[ -1 -10 -12  -1] : Zekem
[ 91 -32 -63 -13] : ludi
[-81  45 -36  15] : Vimif
count Zekem: [-12]	1
at: [-12  -1]	Zekem, 3

[ 48  26  16  -8  53  47 -33 -32  16  55 -27] = gebiz
[ 36 -33   1   1 -46 -45  37   1 -38 -19   1] = bop
[-45   1 -46  27 -33  36  45  -9 -29 -60   4] = duzi
[-45   1 -46  27 -33  36  45  37 -29 -60   4] = Keduz
find: [-45   1 -46  27 -33  36  45  -9 -29 -60   4]	duzi
at: [-45   1 -46  27 -33  36  45  37]	Keduz, 1
count gebiz: [-8]	1
count bop: [1]	4
count gebiz: [16]	2

[ -2  15  22 -23 -13] : Sem
[ 15 -23 -23 -23  10] : Firo
[ 36  44 -14  36 -14] : Zap
count Zap: [-14]	2
at: [ 22 -23 -13]	Sem, 3
count Firo: [-23]	3
at: [ 15 -23 -23 -23]	Firo, 1
at: [-23 -23 -23  10]	Firo, 2
at: [-23 -13]	Sem, 4
at: [ -2  15  22 -23]	Sem, 1

[ -6 -22 -31 -15  19 -25 -15  19   5  11  12   9   2  -6 -14 -18 -18 -12
  -3  10  25 -57  46  48  41  29  11  -9 -15 -46 -57 -60 -56 -44 -30 -15
   6  21  29  34  32  26  19] : nurev
[ 17  17  18  20  23  26  28  30  29  26  21  13   3  -6 -14 -22 -27 -28
 -27 -26 -57  41  46 -28  29 -46 -60  25  37  -9  48  11  -3   6  15  27
  35  42  46  47  44  37  29] : malot
[ -6 -22 -31 -35 -32 -25   5  -4   5  11  12   9   2  -6 -14 -18 -18 -12
  -3  10  25  37  46  48  41  29  11  -9 -28 -46 -57  18 -56 -44 -30 -11
   6  21  29  34  32  26  23] : befi
count nurev: [19]	3
at: [ 25  37  46  48  41  29  11  -9 -28 -46 -57  18]	befi, 21
at: [ -3  10  25  37  46  48  41  29  11  -9 -28]	befi, 19
count nurev: [-15]	4
count befi: [6]	1

[-15 -16   6 -15   6 -15 -16   6   7] : mevi
[-3  2 11 -3  2  0 -3  1 -6] : figo
[ 19  -8 -95  25 -13  17  16 -11  57] : foge
[ 16  21 -16   4  -3 -16   7  -7  44] : dakal
[-15  16  21   4  -3  16 -16 -15 -15] : tumom
count tumom: [16]	2
at: [-16   6 -15   6 -15 -16   6]	mevi, 2
at: [ -8 -95  25 -13  17  16 -11  57]	foge, 2
count mevi: [-15]	3
at: [  4  -3 -16   7]	dakal, 4

[43 43 -6 43 -6]  Gumu
[-37 -22 -22  -7  -6]  natos
[-29  61  -5  -4  -8]  numo
[ 14  -6  -4 -13  25]  gaduv
[ -6  -4 -12  42  30]  koz
at: [-7 -6]	natos, 4
count Gumu: [44]	0
count natos: [-22]	2
at: [ -6  -4 -13  25]	gaduv, 2

[  4 -22  21 -25] -> gimo
[-13   4  28  69] -> moro
[-3 -4 20 17] -> Bele
[-43   9   9   9] -> dofa
[22 -8 14 10] -> Luz
[ -7 -26  -7  -7] -> fosop
[-57  -6  90   4] -> gok
[-69   3 -55 -12] -> Rufad
[ 39 -29 -15 -58] -> Kub
[ 33   4 -30  19] -> Vofo
at: [-26  -7]	fosop, 2
count fosop: [-7]	3
at: [ 39 -29]	Kub, 1
at: [-43   9]	dofa, 1
at: [-13   4]	moro, 1
count dofa: [10]	0

[ -2  -6   0  -8  -6 -13  -8  -5  -1   0  -3   5   6  -9   9   1   9  -1
   5   4 -10   5   2   3  -9  -9]  nani
[-15 -16 -14 -17 -34 -58   3   6 -27  18 -32  22 -14 -79  43 -16  35  33
 -18  -6 -20  17  13   0   2 -19]  Foto
[ 25   8 -17   9  27  33  65  27   1 -16 -11 -16 -42 -21  40  14 -73  -3
 -62 -76  -4 -53   4  25 -26  17]  Seto
[-10  11  -8 -19   0   2 -11  -6   0   4  12 -15   2 -23  10   1   9   0
   4   4  10   8  -4  -7   4  -2]  piz
[  0  -5  -1  -9 -10 -22  -4   1  -9   6  -6   8  -5 -19  36  -3  12   3
  -4   1  -8   5   7   4  -1  -9]  Vedav
[ -5   1  -3  -6   4   6  -9  -5  -1   7   2  -5  -1 -10   6   0  -2  -2
   6   1   0  -3   0  -4   4  -3]  ligi
[ 10   8  11   6  25  38 -12  14  16 -19  31 -29  20  60 -26   9 -24 -30
  14  12  14 -10  -1  11 -12  17]  lud
[ 14 -21   8  23   9  -3   0  10   2 -19  -2  14  -2  26  -6  -9 -19   5
   3  -4 -23 -15   8   9  -8   2]  medi
[-3  5  8  0 -4  3  1  1 -5  8 -7  3 -4 -4  5 -7  5 -5 -3  3  7 -2 -2  3
  5 -5]  maba
[ 26   8 -16   4  24  27  63  24   0 -16  -8 -21 -43 -16  36  18 -71  -3
 -60 -70 -11 -52   3  26 -15  20]  tima
[-15  10  -8   1  35 -22  35 -19   8 -23   6 -31 -10 -24  -1  15  35   9
   4  13  35   4  20 -10 -10  -5]  sarok
[ 7  5 -3  2 -3 -5 -5 -5 -4  1  0 -9 -1 -1  5  2  0 -2  3  0  5  2  5 -4
 -2  3]  vov
count sarok: [35]	4
count lud: [14]	3

[ 31  15 -39  -5 -25 -34 -45  45  -3 -21 -31  17   9 -33  30 -40  42   2
 -10  -8  47  49 -17 -18  -3  23 -26 -23  -3 -18 -48  34   8 -46  -6   9
 -22 -11  42 -31   2  -7  28  31  18   1]  fepod
[-15  24 -63 -17 -26   4 -35  41 -11   4 -17  17   2 -59  -2 -18  61  -8
 -21   4  65  70  21 -35   7 -12  19 -45 -17 -23  37 -48  -5  -7   9   2
  17  11  61 -17  -8 -41  43 -15 -15   6]  loz
[ 45 -15  50  19  15 -29  11 -12  14 -18  -1  -4   7  49  28  -6 -39  13
  20  -8 -40 -46 -35  32  -9  34 -40  38  40  46 -22  48 -12   3  -4   7
 -35 -19 -39  -1  13  47 -27  45  35  -3]  gega
[-17  22 -59 -16 -23   6 -31  36 -11   5 -14  15   1 -55  -4 -15  56  -8
 -19   4  59  65  21 -33   7 -13  20 -48 -18 -23  34 -46  -3  -6   8   1
  18  12  56 -14  -8 -39  39 -17 -16   5]  nug
[-45  17 -35 -13  -4  40   4   7  -8  28  13   6  -4  44 -28  20  35  -8
 -12  15  34  40  -4 -22  14 -33  50 -25 -38 -43  21 -38  23   5   8  -4
  -3  26  35  13  -8 -40  26 -45  44   8]  nuza
[ 46 -16  51  20  15 -46  11 -12  14 -19  -1 -46   8  50  29  -6 -46  14
  20  -8 -41 -46 -36  32  -9  35 -42  39  41  47 -22  49 -13   3  -4   8
 -36 -20 -40  -1  14  48 -28  46  -6  -3]  pifom
count nuza: [-3]	1
count nuza: [-5]	0
count pifom: [-47]	0
at: [-48 -18 -23  34 -46  -3  -6   8]	nug, 28

[-44  16 -10  27 -22   8 -19  15  -4  20  -9 -11 -31   0  12   9 -17  26
  12  33 -14 -37 -28   4   1   2  17  -3  12 -13  17 -22   2  10   8  -6
  10  16 -15   9 -20 -28] : Kiver
[  4   1   8  14  28 -12 -17  -5  26 -17   8  22  -3 -29 -25 -10   1 -12
 -27   7 -11 -13  11   0   3  -2   7 -29 -27  -9 -14  -1   6  10 -23   0
  -9  -9  -1  -9   6   8] : mobab
[  1   7 -11   6  25 -22 -27 -16  16   4  -1  27 -26 -27  12   1  24  45
  -8  -1  10 -11 -12 -23  27 -21  33 -29 -15   9  17 -17 -19  17 -22 -12
  -8  23 -19   6 -17   3] : Reke
[-29  20  -4 -19 -10  15  20   8 -22  27  -4  15 -32 -17  16   6  17  48
   2   7   5 -20 -22 -21  22 -18  33 -21  -9   7  23 -22 -17  16  -9 -13
  -1  26 -23   8 -21  -9] : mulud
[ 73 -12  18  19  18  -8 -14   8  21 -12  12   1   1 -20 -35 -10 -10 -28
 -23  13 -35 -23   9   8  -8   3   1 -19 -25 -13 -20  -1  23   6  -6   2
  -1 -18  -1 -16  11  -4] : vasa
[-46  31 -12  19  -7  -7 -25   4   1  20  -7   1 -34  -7  16   8   2  41
   9  19  -4 -30 -28 -10  13 -10  28 -12  -5   0  23 -24 -11  14   3 -11
   6  22 -22   8 -22 -21] : Lekag
[ 35  -5  -7   4  34 -22 -24 -19  23  -6   2  33 -17 -33   2  -4  22  30
 -18  -2   8  -6  -1 -19  24 -18  27 -34 -21   5   7 -11 -17  16 -31  -9
 -13  16 -12   2 -10  12] : lep
at: [-10  27 -22   8 -19  15  -4  20]	Kiver, 3
at: [1 1]	vasa, 12
find: [  4   1   8  14  28 -12 -17  -5  26 -17   8  22  -3 -29 -25 -10   1 -12
 -27   7 -11 -13  11   0   3  -2   7 -29 -27  -9 -14  -1   6  10 -23   0
  -9  -9  -1  -9   6   8]	mobab
count Kiver: [14]	0
count mulud: [-21]	3
count vasa: [1]	3
at: [-27   7 -11 -13]	mobab, 19

[-71 -12 -12 -71 -12 -82  13]  Pov
[ 23  25 -12 -71 -53  14 -77]  zitob
[ 25  30  34 -33   6   8  79]  Sozu
[ 23  25 -12 -71  19 -11  40]  bira
[ 23  25 -12 -71 -53  32  44]  goda
[-12 -72  43 -36  16   4  76]  bak
count Pov: [-72]	0
at: [ 4 76]	bak, 6
find: [ 23  25 -12 -71 -53  14 -77]	zitob
at: [-12 -12]	Pov, 2

[-11 -27 -92  46 -58  11 -30 -77] -> muf
[-11 -27 -92  46 -58  15 -30 -77] -> Baso
[ 30   5 -23   5 -11 -27  22 -21] -> malev
[ 20  27 -13  -3  -5 -29  27 -21] -> samok
[-11 -27 -92  46 -58 -26 -30 -77] -> lanaz
[-26 -23  24  -5   9  23 -28  32] -> lolo
[-24 -24 -26  -5  11  34 -25  26] -> madem
at: [-24 -26  -5  11  34 -25  26]	madem, 2
count samok: [27]	2
count malev: [-27]	1

[-17  44  40  20  18 -14 -15 -29  44 -14 -14  29  40  28  -7  14  64 -14
  14] -> pemit
[  7 -31  82 -22  65  13  -8 -54  33  68  82 -73 -71  13  80 -68 -83 -59
  40] -> nen
[-32  55  18  29  27 -39  68 -66  59  78 -53   2  35  -3  40 -17 -63 -36
 -54] -> Mibek
[ 59 -18 -60  36  37  26 -24   1 -23  43 -37  67 -15 -52  73  24  68  11
  18] -> Vol
[-54  49  70 -35  -4  19 -36  13  29  66  -1  78 -75 -40 -31  81 -58 -19
  31] -> bopaf
[-78 -58 -21 -21 -79   4 -38  12  12 -21 -58  12  11 -64  16  70 -45  12
  12] -> rutef
[-75 -54 -15  29  44 -25  18 -18 -17  44  40 -79  18 -18 -15 -27 -15  18
  18] -> Vupu
[-19 -48  19 -80  20 -33  -6   5   8 -31  57  60  76  60 -80  38 -12 -53
  23] -> Duk
[-22 -61  48  26  -3  -2  64 -73  43 -34  79  66 -46  28 -19 -76  57  12
  57] -> kir
[ 50  -9  24 -33  41  27  71  44  32 -79  26 -13  37  39 -26  76  -2 -17
 -67] -> nid
count Vupu: [18]	4
count rutef: [12]	5
count rutef: [-20]	0
at: [-17  44  40 -79  18 -18 -15 -27]	Vupu, 9
count pemit: [-14]	4
count nen: [82]	2
count Duk: [-80]	2

[ 49  10 -23 -23 -15 -40 -19  29 -12 -38  21  35  -1  45 -33   0   9  47
  12 -43  -3  12 -25   5  13   2  16  -9   6  16  19  -9  11   0 -36  20
  35   0 -38 -34 -19 -13  31 -28  -9  21  39   5  51 -35   6  15   5   3] -> Rito
[ 62   9  20  34 -13 -14 -25  -6  27  12   8   1  23   3  15   4  46  -8
  11  21   9  -2 -31 -50  15  -4 -14  17  12  26  -1  -5  33 -16   6   3
   2  33  14  20 -71   4  -9   8 -27   0 -22 -33 -16  31  20  39  -2  -4] -> boze
[-25  33  44 -40  -1  21  35 -19 -15 -23 -38  29 -12  -8  -6  10 -31 -19
   3  31   8  -4  12  27  -2  42  -3 -12  -5  -3  -2  51 -12   8  21 -25
   1   8   8  -3  51 -12  -9   8  35 -11 -25   6  -8 -61  26  14 -26  -5] -> siza
[-25  33  44 -40  -1  21  35 -19 -15 -23 -38  29 -12  -8  -6  10 -31 -19
   3  31   8  -4  12  27  -2  42  -3 -12  -5  -3  -2  51 -12   8  21 -25
   1   8  11  20   5   6 -40  35   8 -14  -2  14 -71  49 -43  16   8  20] -> rina
count boze: [19]	0
at: [35  8]	rina, 44
find: [-25  33  44 -40  -1  21  35 -19 -15 -23 -38  29 -12  -8  -6  10 -31 -19
   3  31   8  -4  12  27  -2  42  -3 -12  -5  -3  -2  51 -12   8  21 -25
   1   8  11  20   5   6 -40  35   8 -14  -2  14 -71  49 -43  16   8  20]	rina

[  7  43  93 -86] = gabi
[88 61 47 65] = vip
[-27 -18 -43  61] = Zuvo
[-27 -18 -43 -38] = nol
[  7 -51  93 -86] = lekev
[-51 -86 -64 -33] = feke
[-74 -38  61 -10] = Tuga
[-27 -69 -43 -38] = foze
[ 12 -92  53  86] = rup
count feke: [-87]	0
at: [-51 -86]	feke, 1

[-24 -24 -24  29] -> fatuk
[-50 -43 -51 -53] -> Nal
[  3 -57 -43   0] -> fusar
[20 36 61 89] -> fisit
[43 18 18 20] -> gov
[ 37  42 -23  27] -> pezal
[-57   3  35  58] -> pevog
[-49 -46 -52 -52] -> tise
[-50 -32 -58 -77] -> gafe
at: [  3 -57]	fusar, 1
count gov: [17]	0
at: [-57   3  35]	pevog, 1
at: [-43 -51]	Nal, 2
at: [-50 -32]	gafe, 1
at: [43 18]	gov, 1
count fatuk: [-24]	3

[ 23  66  57 -57 -46]  limem
[-55 -13 -40  48  33]  kupi
[-56 -31  57 -42 -31]  pamu
count pamu: [-32]	0
at: [-56 -31  57]	pamu, 1
count kupi: [-55]	1

[ 23 -19 -29 -27 -11  54]  pigur
[ -6 -29 -28 -11 -27  18]  nevo
[ 23 -19  -3  17 -11  -5]  rele
[ -6 -27  -3 -11 -11  18]  deto
count nevo: [-28]	1
count deto: [-6]	1
at: [-28 -11 -27]	nevo, 3
count nevo: [-6]	1
count deto: [18]	1
at: [-11 -27]	nevo, 4
at: [-19  -3]	rele, 2

[-23   2   2 -14   2   7 -26   3  42 -19  18] -> Zepod
[-14 -33   4 -49 -49  17  56 -35  25 -11  29] -> Kikib
[-20 -10  -1 -11 -14   0 -19  -3  42 -15  15] -> kopu
[-12  16   5   5  37  10 -48  25  14 -11  17] -> gezug
[-20 -12   1 -20 -14   5 -11  -7  39 -16  18] -> mev
[-14 -17  10 -43 -10  31  33 -13  14 -13  31] -> duka
[-14 -17  12 -43 -10  31  33 -13  14 -13  31] -> Vadug
count Zepod: [18]	1
count Zepod: [2]	3

[ 44  14  -5   9  41 -14  -2  23  -9 -23  37   4  11  56  12  20 -45 -42
  -9  -1 -74  10  40  -3 -74 -22 -43 -32] -> keni
[ 14   7  -2   2  32   5 -20  46 -37 -35  44  43  25  41 -22  17 -20 -37
 -37  44 -33  13  26 -32 -27 -29   3 -33] -> dut
[ 43 -33  14  29  20 -18  18 -13  25   8   5 -31  -6  28  35  10 -30 -11
  25 -37 -52   3  24  27 -56   3 -48  -4] -> tagod
[-18  -4   8   1 -32   4  22 -39  37  39 -41 -32 -19 -44  20 -15  33  47
  37 -31  52  -9 -27  32  47  35  13  41] -> lik
[-12  -2   8   3 -26   4  22  25  10  35 -30   5  -6   8 -13 -31  28  42
  36 -29  43  -6 -21  31  38  32   9  37] -> kisem
[ 15   8  -1   3  33   5 -19  46 -35 -33  44  42  25  42 -20  18 -19 -36
 -35  43 -33  14  27 -30 -27 -27   3 -32] -> falas
at: [ 43 -33  14  27]	falas, 20
at: [-13  25   8   5 -31  -6  28  35  10 -30]	tagod, 8
at: [-37 -37  44]	dut, 18
at: [ 27 -56]	tagod, 24

[  9  14  -4  14  14   1  14 -22   9  14   9   2  -2  -4  12  24   8] = voref
[ -9   6  30  17   0  17   7 -44  -5 -51  -8  42  -2 -14 -20  74  12] = Gisef
[  8  10  -4  31  14   1  14 -22 -19 -15   9   2  -2  -7   2  36   9] = Biz
[-18 -10  10  19  -3 -12   9 -38   2 -42   3  29   6 -28 -28  50   8] = totup
[  2   8   6  27   4   5  11 -28 -14 -25   4  12  -1  -7   2  36   9] = malod
[-10  -6   3  30   7 -17   8 -25   0 -21   7  -4  10 -23 -15   8  10] = Ril
count malod: [4]	2
count voref: [9]	3
at: [  9 -38   2 -42   3  29   6]	totup, 7

[ 11 -43  47  44  47 -43   5 -43 -43  11 -16  40  25  45   5]  sisam
[ 37 -53  52 -36 -33 -58  43 -54  38  42 -49  38  37 -32  50]  Fus
[-16 -38   0  44  47 -42   5 -43  28  11 -16  40  25  45  41]  Neto
[  6 -43  28 -44 -53  36  19  32  -7   8  46 -55  -4 -62  -8]  lidok
[ 37 -53  52 -36 -33 -58  43 -54  38  42  24  38  50 -32  50]  retus
[ 37  48  52 -36 -33 -58  43 -54  38  42  24  38  37 -32  50]  tok
at: [  5 -43  28]	Neto, 7
count sisam: [-43]	4
count sisam: [47]	2
find: [ 37 -53  52 -36 -33 -58  43 -54  38  42  24  38  50 -32  50]	retus

[ 26  71  59 -14] -> vori
[ 71  59  26 -15] -> bov
[ 61  52  25 -59] -> Noret
[-50   8  23 -48] -> zaz
[-16  58 -71  58] -> zipe
count zipe: [-17]	0
at: [71 59 26]	bov, 1

